Each row has a class, written after it.
[ 14 -30   5  -3 -15  14 -14  35  22 -26  22 -13 -26  28  -7 -46  40 -20
  24  57  11  -6 -33  44  19 -40  22 -17  15  -2 -11  18  16 -16 -22 -25
   7  19  27] : j_373
[  7   5  36  13 -35  -6   3   9   7 -29  -5   1  -8  45  15   1  24  16
  23  41 -27  35  -2  29  48 -63  20  26   0  14 -25 -59  17  -9 -63  52
 -93 -12  40] : j_550
[ 64 -59 -26  38 -30  25 -11  -8 -28 -86 -15  41 -27  24   0 -10  15   0
   8   7 -11 -10 -14  18  19   5  -2  -4   8  34  -3  10  10 -24  -3  12
   4 -42  14] : j_180
[-49 -31  33  -2  24  30   7 -20   7  -5  13  -1  33  37  37 -17 -20  19
  15 -14  -2   8 -15 -26  42 -27 -25  -8 -11 -19  12  -2  60   9  10  24
  29  49  -8] : j_211
[ 12 -14 -26 -22 -33  11 -14  17  37 -67   8  28 -32  52  18  -4 -16  -1
   8  23  25 -12 -27   3  13 -18   6 -23  15  48 -15   7  11  -4 -13   6
  12 -10  21] : j_764
[ 13 -10  21 -11   8   1 -17  -9  -3 -12  12  43  -5   6 -12 -11 -35   6
  18  -6  -2 -12  -5 -27  -1  -8 -36 -13 -36  -8   5  24  18  10  12  27
  35  17  36] : j_550
[ -6  16  27  26   0  14 -21  -8 -16 -28  35 -20  -3  35   5  29   9  10
 -22  12  34   1 -16  30  19  12   7  12  -2  -1 -24  -6 -23  24 -28  13
 -39  -8   1] : j_747
[-35 -18  38  22   0  19  -1 -25  32 -16   9  35   2  29  22   2 -21  53
  37  10   5   6  -3 -32  39 -26 -61  -9   2  15  -2  -4  25   8 -14  12
  -5  46  56] : j_819
[ 29 -42   6  -1 -31  59  32 -14 -12 -47  18   5 -26 -33  17  17  -3  11
   8  40 -12 -34  13 -12 -47   4  37  -3 -16 -32   5 -15  21 -10  -1 -21
  40 -50  -4] : j_373
[ 29  -8   7   1 -57 -13   3   6   0  -9  -2  64   6  55  17  21  -7 -22
  13  24   0 -15 -14  31  51 -54 -30  16 -23  20 -24 -16   9  -7 -24  34
 -65 -33   8] : j_550
[  9  -9  40  -8 -52  -1  -2   3 -20 -32 -28  23   6   6  59   0 -49  -7
  42 -10 -26  14 -39 -12  30 -34 -26  14 -42  -2  -4 -31  36  20   1  12
 -55   0  11] : j_837
[ 27  20  16  14   0  61   6  23  28   1  56   4  -1  29  -1  11  52 -24
 -49  37  46   7 -25  39   5   6  24   0  -2   8   0 -13 -18  -1 -64  18
 -48 -14 -31] : j_689
[-16   8  18 -46  55  71   3 -31 -11 -13   2  12   3  33  56  27  17   5
 -12 -13  33  -1  14  -8 -29  48   5  36  25 -32  45  -9  39  30  33 -36
  52   2 -41] : j_180
[  6  -9  -4  14 -10 -10   8  -6  11   1  22  36   1   5   5   7 -16   1
  22 -22 -16  20 -28 -25  39  38 -14 -22  44  26  22  11  13 -16 -21   9
  -2  15  24] : j_180
[  7  -8 -24 -10 -33  21  23 -50  11   8  12 -12 -13  28   9   8   8  14
 -21 -11   1   9 -10   9   9  38  35  20  14  -3  -5 -26  33  -7  -8  22
  -7  15  34] : j_211
[-21  -1  16 -36   0  41  -2 -24 -41   4 -22 -22  25  10  72 -11  -7 -21
 -63 -34  44 -22 -45  15   4  27  29  14 -44 -26  21   3  39  17  62 -35
  17  -6 -81] : j_180
[ 37  17  63 -17 -21  36  24  13 -32  16 -33  74 -21 -34  50  34 -55  20
  63  -4 -10  59  30 -35 -13  19 -11  19 -47  -2 -42 -32 -10   5 -12 -23
  25  31  -8] : j_819
[-40 -18 -10  36  23   4  18 -25 -16  14  32  19  35   0 -11   3 -33  46
   5 -45  19  25  27 -42  21  25 -43  -3  -3   2  24   9   6  -1  -3  52
  20  32 -10] : j_837
[ 29 -47  26 -32 -42  -4 -36  49 -21  -4  12  21  17  15  10 -12 -58 -12
  48 -19  22  19 -37  -5  49  -5  11  -3 -33   6 -80  23  15  22 -19  -9
  42  10 -38] : j_584
[-62 -47  65  18  20  -7  25  -3   8  42  44 -35 -43 -44  19   0   4   3
  83  20  17  19 -17   0  51 -42 -42  38   8  -5 -39  27  32  27   4  -9
 -36   3  51] : j_689
[ -5  11  37 -11  -7 -15 -58   5 -10  12 -21 -12  16  38 -22 -12  -1 -17
  -9 -28  16  24 -18  39  35  16  -5  18   9  45 -33  11 -24  16  20 -25
   9 -14 -38] : j_584
[-36 -21  27   9  14 -39 -13   0   4 -20   0 -11  31  40   7  -3 -44  22
  39 -24 -16  14   0 -39  31  -5 -39  -5  16  -5  15  -3   5   6  11  24
  19  -3  16] : j_837
[ 11  21  51  17 -37 -26 -17  -3 -20  -4  14   9 -52 -49   4  20   1 -22
  51  33 -36  13  11  -6  17  25  16 -26  43  12   4 -12 -15  20   3 -71
  -6 -17  -9] : j_589
[  2  -6  37  15  11  62 -36   7 -35  42  13  -2 -23 -24 -19  -3   2  26
 -19 -62 -71  67 -74  16  -8   6 -38   8 -20 -30  24  -4  20   2  11  48
 -12  -4  17] : j_584
[ 13 -19   0  -3 -27  26  17 -15  -3 -10   5   8 -50  31   8  13  -7 -20
  14  18 -34  17 -55  34  21   1  -3  15  11  27 -36 -15  38  16 -63   8
 -62  -3  36] : j_764
[-16 -56 -25  31 -30  10 -31  30  -6 -50  33 -30   9   0  22 -27  -1  59
  51  10   4  15 -21  11  32 -38   3  38  20 -38 -14   0 -38  10  31  49
 -34 -37  40] : j_747
[ -7 -57   7   4  -4 -17  -1 -23  -6 -81   7 -12 -51 -29 -23  -5 -13   2
  35  31  17 -26  21 -23 -25  -8  12   1  18   3 -14  29  41   8  23 -21
  44  27  34] : j_689
[  1 -58 -14  26 -37   7  11  11 -22  -7 -22  -2 -35 -32   9  10 -31  17
  17  22 -38  19 -49   4  30   7 -22  16   8  23 -34  -8  11   1 -39  12
 -33  -2   5] : j_819
[ 25 -11 -17  14 -29  -3  17   2 -25  -6 -29  25  15 -21  19  -3 -11 -24
 -21 -12  14   2 -22  46  12  11  -2  37 -27  15 -13 -17  -2 -14   0  -6
 -30  11 -36] : j_779
[-22 -37  27  39  15  29   7 -26   2  11  31  18  34  47  11 -36 -23  29
  34 -13 -24  28 -27 -22  68 -13  -4  -1  27 -15  24 -13  24  -7 -19  18
 -11  31  24] : j_747
[  6 -32 -28  16   4  28   0  -9   1 -30  39  65  16  18  13 -35 -30  12
  10 -30  16 -16 -26 -20  25  19 -32 -32  15  -2  39  15  27  -5   1  24
  18  29  -1] : j_779
[-41 -48  42  26  11 -22 -10 -22  20 -31  19  -2  16  31  12 -21 -59  14
  35  -2 -21   6 -35 -35  31 -34 -58  10  -4   9 -15  14  21  13  14  39
   0  29  49] : j_689
[ -8   2  29 -18  63  11  -8   9 -64 -49  45  18 -56  59  34 -46 -40 -17
  68   0 -12 -26  -8 -18 -45 -33  -1   1  36 -62   4  -5  50  26  48  15
  58   7  30] : j_373
[ 11  -7  12  25  -8  36   1  -3   8  44  12 -24 -50 -52  -5  23  86   0
  35  35 -20  10 -22  23  37  54  -4  32  23 -21  -5  18 -27   7 -23 -36
 -10 -53  30] : j_819
[ 28  -8  -4  18 -24 101 -13  -9 -46 -30  22  66  -4  14  17 -33  56  29
   2 -49   3  20 -12  31  18 -22  40 -10  22 -43  77 -21  46 -13  15 -13
 -50  -3 -17] : j_747
[-16 -11  11   7   6  11  -9   0  23 -21  58  40  14  62  -6 -30 -25   7
  34 -17  -1   4 -39  -7  31 -16 -16   0  14  -1   0  17  13  -7  10  39
  24  18  46] : j_764
[-26 -21  29   4  -5  38  28 -37   2  33  30  26  -5  38  39 -35 -40  14
  31 -18  26  16 -22  -8  21  13 -21 -17   9 -13  11   0  38  -9  -6   4
  44  51  18] : j_373
[ 15 -63 -10  18   0   1  16  -7  11 -41  -6  13   0  38  47  -9 -18  30
  28  21  20  -1   6 -35  41 -40   2  28 -16  13 -10 -24  32  -6   3 -11
  24 -18  26] : j_837
[-12  -2  37  -6  23  -6 -23  14  11 -20   3  11  24  28  23 -38 -30   7
  39   0 -11  10  -5 -32  29 -53 -19  -8 -18 -17  -5  -7  26   9  27  23
  41  47  15] : j_211
[ 15  29 -31   2  -5   0 -10  28 -29  71  15 -10 -60 -31 -17 -24 -11  13
 -20 -42 -25  43 -39  24 -15  -4  12 -13  33   0   3 -31   9   3 -28   9
 -28 -12  12] : j_373
[ -7 -21  26  12 -46 -95 -16  13 -10  -4  14  23  21  78  -8  14 -78  17
  81 -88  -1  23   2 -24  87  -3 -30 -29  40  27 -73  -3   8 -12 -30  57
  39 -24  23] : j_211
[ 19 -33 -13  21 -50  30   2 -26  -4 -16 -28   6   6  15  -8  -5   4   8
   4  17 -45   5  -7  15  21 -24 -15  13  -5   4 -11 -24  10  -5 -23  47
 -46 -16   3] : j_584
[ -4 -93  -3  42  15  -5   4   6  11 -29  48 -47 -40 -24 -45 -19  23  48
  17  21  10   6 -19  14  25 -33  24  -5  33 -16 -16   5  47  -6 -26 -19
   5   4  76] : j_211
[-65  -8   6  17   8 -11 -16  -2   0  -2 -13   3  56  30   4 -34 -30  15
   0 -60 -25  25 -31   6  30 -12 -52  -8   1  16  19  19 -18  -3  32  28
 -21  13 -14] : j_764
[-40 -24  -8  -4  39   4   4 -21  15   4  20  15  39  42  24 -32 -26  28
  16 -34 -14   6   3 -57  29  -4 -27 -33   9 -22  31  14  38   3  27  17
  41  60  17] : j_211
[ -5   6  38  11 -13  70  -6  -3  13 -10  50  45  32 -15   8  -2  -8   8
  18  11  31  -2   2  19   4  -1 -59   5 -51  -7  -7  11  -8  11   2  51
  -1  43 -12] : j_779
[-35 -32 -13   5  25  13 -11   4   1  15  18   4   8  18  -9 -24 -13  50
  -7  -8 -18   8 -31 -24  36 -21 -18   0   7 -18  10   5  30  10  -7  30
  -9  12  20] : j_819
[ 10 -40 -30   7 -18  15   5  10 -17 -35 -50   2  22  -8 -27  27   3   9
 -31   2 -45  29   8  27 -22  -6 -28  23 -24  32   8  -7   4 -11 -17  19
 -56  10 -23] : j_837
[  5 -37 -17  12 -12 -29 -10 -21  18 -60  -8 -19  -1  -2 -27 -10  12  20
   8  -2  -7 -12  13   7  -9  -2  10   8  19  23 -13   7   9  -5  26 -31
 -10  25  66] : j_211
[ 17 -42   4  17 -61  16   9 -17 -23 -29   7  40 -11 -10  13  -3 -38  18
  23   6 -16  20 -27  20  40  -5  -2   5  15 -19   3 -41  40   4 -44  24
 -45   7  -4] : j_779
[ 46 -18 -28   2 -43  -5  -5  24 -14  -3 -32  19 -24  16  24   5   0 -19
  20  12 -37  27 -38  11  43  -5 -13  11   7   8   7 -22   5   0 -34  14
 -46 -40  -3] : j_837
[ 12 -18  -4  -2   0  20 -29  16   4 -97 -17  24 -17 -14 -14  31   2  42
   7  12   1 -12  16 -25 -15  14 -18   2 -20  46 -23  30 -12  10  -7  18
  20 -23  21] : j_819
[ -6  -4  42   7 -33  18 -24  -7 -18 -30 -46 -19  20 -26  58   0  18  -4
  25 -22 -24   7  26 -16  -5 -15 -12  -8 -47 -19 -18  -9  -9  18  33 -45
  -5  -5 -47] : j_689
[  4 -54  54  -3  33  -6  -5  29  10 -61  26 -16  -9 -11 -36  -9 -16  35
  28  12  14  10   3  12 -27 -29  50  21  41 -17   9 -16  34  11 -11 -55
  26   2  38] : j_589
[-20 -30  51  -7 -16 -39 -20  30  -3 -63  -7  -6  27  21  -5  -8 -42  23
  29  -7   7  34  13  20 -12 -28  35  24  25  13 -19 -20   6  -9  31 -37
  31  46  -5] : j_589
[  4 -51   5 -18 -16 -11  22  -8 -18 -57 -16   4 -34  10  23  17 -16   5
  13  10   9 -10  21   3 -28  -4  23  -3 -16  16 -24  18  30  -8  35 -50
  21  15  20] : j_589
[ 21  13   3 -17   3  50  35 -14 -36  45  53  22 -66  -7  43  27  22 -20
  12  -9 -23  11 -10 -25   5  73  50 -15  16 -20  21   6  20  -5  14 -17
  38 -57 -19] : j_589
[ -1 -26   8  21  -9  30 -32   6 -17  38  55 -47 -26  55  27 -78  30  -3
  24  -5 -45  33 -77  23  58   7  49  -1  35 -15 -26 -18  25 -11  -6 -11
  24  -3  19] : j_373
[ -7 -57   7  -9   8  -3 -15  34  -6 -92 -14 -30 -44 -60 -10   1 -16  18
  42  27  -4 -12 -16 -11 -32 -51   6  31  10   7 -19  11  46  20  18  -3
  12   9  38] : j_584
[ 13   3  28  -7 -34  36 -29  33  27 -11  60  40   1  51  -8  25   2  -4
  -3  10  11   2 -40  29  25   2 -40 -52  -9  34 -18  31 -15   5 -59  18
 -24 -26   4] : j_373
[-41  23  67  -9  55  63 -45  23   5 -24  71  15   2   2  -2  35   1  23
  20  31   3  10   1   3  10 -53 -70  30 -24  34 -31  14  23  60  -3  60
 -37   8   4] : j_180
[ 39 -14 -17  19 -18  62  34 -17 -27  16  22  43  -9  27  34  19   9  -8
   2  12 -38 -11  -6  -3   3  -4 -41 -10 -52 -23 -16 -15  12   7 -55  67
 -65 -22  11] : j_550
[ 49 -45 -28  37  -3  55  29  18  30 -28  35  27 -26   0   2  17  76   0
  10  61 -26 -15  -5   9  21 -42  15  -5  37  10  21 -20  37 -34 -44 -15
 -35 -29  30] : j_180
[-66   9  49 -16  15 -45  -8  26  33   2  12  -3  49  48  10 -21 -68  24
  23   8  16  11  14 -25  30 -72 -17 -10  16  -8  13 -17  11   3  24  45
  37  37 -19] : j_589
[  5  44  88 -39  10  -6 -22  44  44   9  -9 -21  -2  35  26  -3 -21 -34
  36  31 -13  47 -56  16  34  -3   9  25 -19  20 -43 -16 -36  20 -37  -3
   1 -22  22] : j_764
[-38   2  46  37  -3  -8   2 -15  19  15  31   9  24  36  24 -29 -37   1
  10  -8  15  18 -27 -23  48 -23 -35 -11  -3  -4   7  -5  -1 -12   6  55
  11  32  -3] : j_689
[ 48  -4  -8  15  49 -28  -8 114   4 -32  49  -5 -36  -4 -31 -14  22 -54
  33  47 -50  11 -36   8 -35   0   8 -59  62   5   6  20 -51 -25 -12 -20
 -15  -3  31] : j_211
[-17 -22  16 -25  21  24 -13  29   9 -91  11 -15 -12 -14  10  -4 -16  39
  17  38 -16 -27  28 -31 -69 -76  14  -6 -14 -24   5 -13  38   9  30   0
  42   5  25] : j_373
[ -8 -78   9 -12   3 -12  -6  21  20 -51 -10 -54   0  12  14 -22  13  19
  13  59  19  -4  -6  26  29 -50  37  23 -18 -20 -45 -13  40   2 -17 -39
  11  23  15] : j_779
[ 44  15  14   0 -70  15  39 -27 -13 -18 -30  33 -14  -7  49  27 -19 -48
   4  21 -36  -2 -13 -16   5  17  14  -4 -31   4 -12 -30   8  -3 -39  15
 -57 -13 -23] : j_689
[-13 -38  48 -24   6  13  -4  34   2 -70  35 -21 -31  34   6  29 -21  -7
  13  32   4  -2 -49  16  -6 -25  34  18  -1 -13 -34  -1  42   3 -13  -3
  43 -18  10] : j_764
[  -6   14  -12   46   11   33  -17   36    2  -25   -8  -23  -28 -104
  -25    8    2   31   26    3  -46   20    3  -11  -34  -33  -44   12
    3   42    4   -3  -34    4    2   61  -34    1   26] : j_747
[  8  -9 -20   7   1 -24 -12   0  11 -57 -35 -21 -25   1   3  -7   3  29
 -18   8  37 -14  15  -1 -14 -14  -4  -5 -11  20  -2  -6  -6   1 -16  22
   2 -12  32] : j_550
[ -8 -18 -14  43 -23  45 -23 -30   6  -9  36  41  28  60  38 -40  19  32
  10 -70  -2  13 -57 -15  76  11 -17 -33  15  -1  42  16  28 -19   6  14
 -11  38  33] : j_747
[-23 -17  16   9   2  51   6 -28   3   3  38  41  16   2  11 -17 -15  32
  17 -34  11  11 -11  -8  -5   1 -40   0 -25 -10  12  26  33  -3  11  14
  33  61  31] : j_373
[-30 -25  29  -2  31  12 -12  13  20 -15  53  20  -2  49  33  -2 -28  17
  29   0 -10  14 -56 -47  53 -23 -16   7  24   4   8   5  41   7   5  34
  26  -1  30] : j_584
[-31   1  -7 -13   7   4  -9  -7  27  -9   1  12   0  62  33 -18 -20  26
 -19 -10  46 -20 -32 -20  29   8 -20 -19  15   5  20   9  12   0  13  13
  24  10  12] : j_819
[-23 -21  31  24   7  -4 -12   6   7   2   9  14  57  23   5 -21 -24  34
  46 -24 -25  52 -10 -20  40 -14 -32  32   0 -17  -9  -4 -17   0   1  46
   1  32  20] : j_584
[ 28 -47 -11   0 -39  53  24 -33  15 -50   4   8 -10  -7  33  22  15  29
   3  17  10 -33  19 -16  11  16  14 -19 -31 -22  -3 -15  35  -4 -35   3
  19 -41   3] : j_779
[-16 -23  32  28  -1   7  -6   0  16 -29  49  18 -24  44  23 -20 -37  25
  43   0   2  -1 -46 -29  40 -36 -12 -39  48 -12  33  -9  32 -13   4  20
  10  17  60] : j_747
[  5 -38 -11 -10  12  11  -3  29  -2 -53  11 -12 -17  36   0 -34  -6  18
  -8  20  31 -10   7  -2  -6 -15  37 -28  13  17  -2  -6  12 -15 -15  22
  19 -20  -5] : j_550
[ 19  11 -48  -6 -18  37  16 -24 -54 -18 -41  34 -19  31  37  36  27  -1
 -47  -1 -20 -12  -8   7   8  10  19  34 -14 -26   5 -33  46   8 -30  22
 -32  -9 -50] : j_819
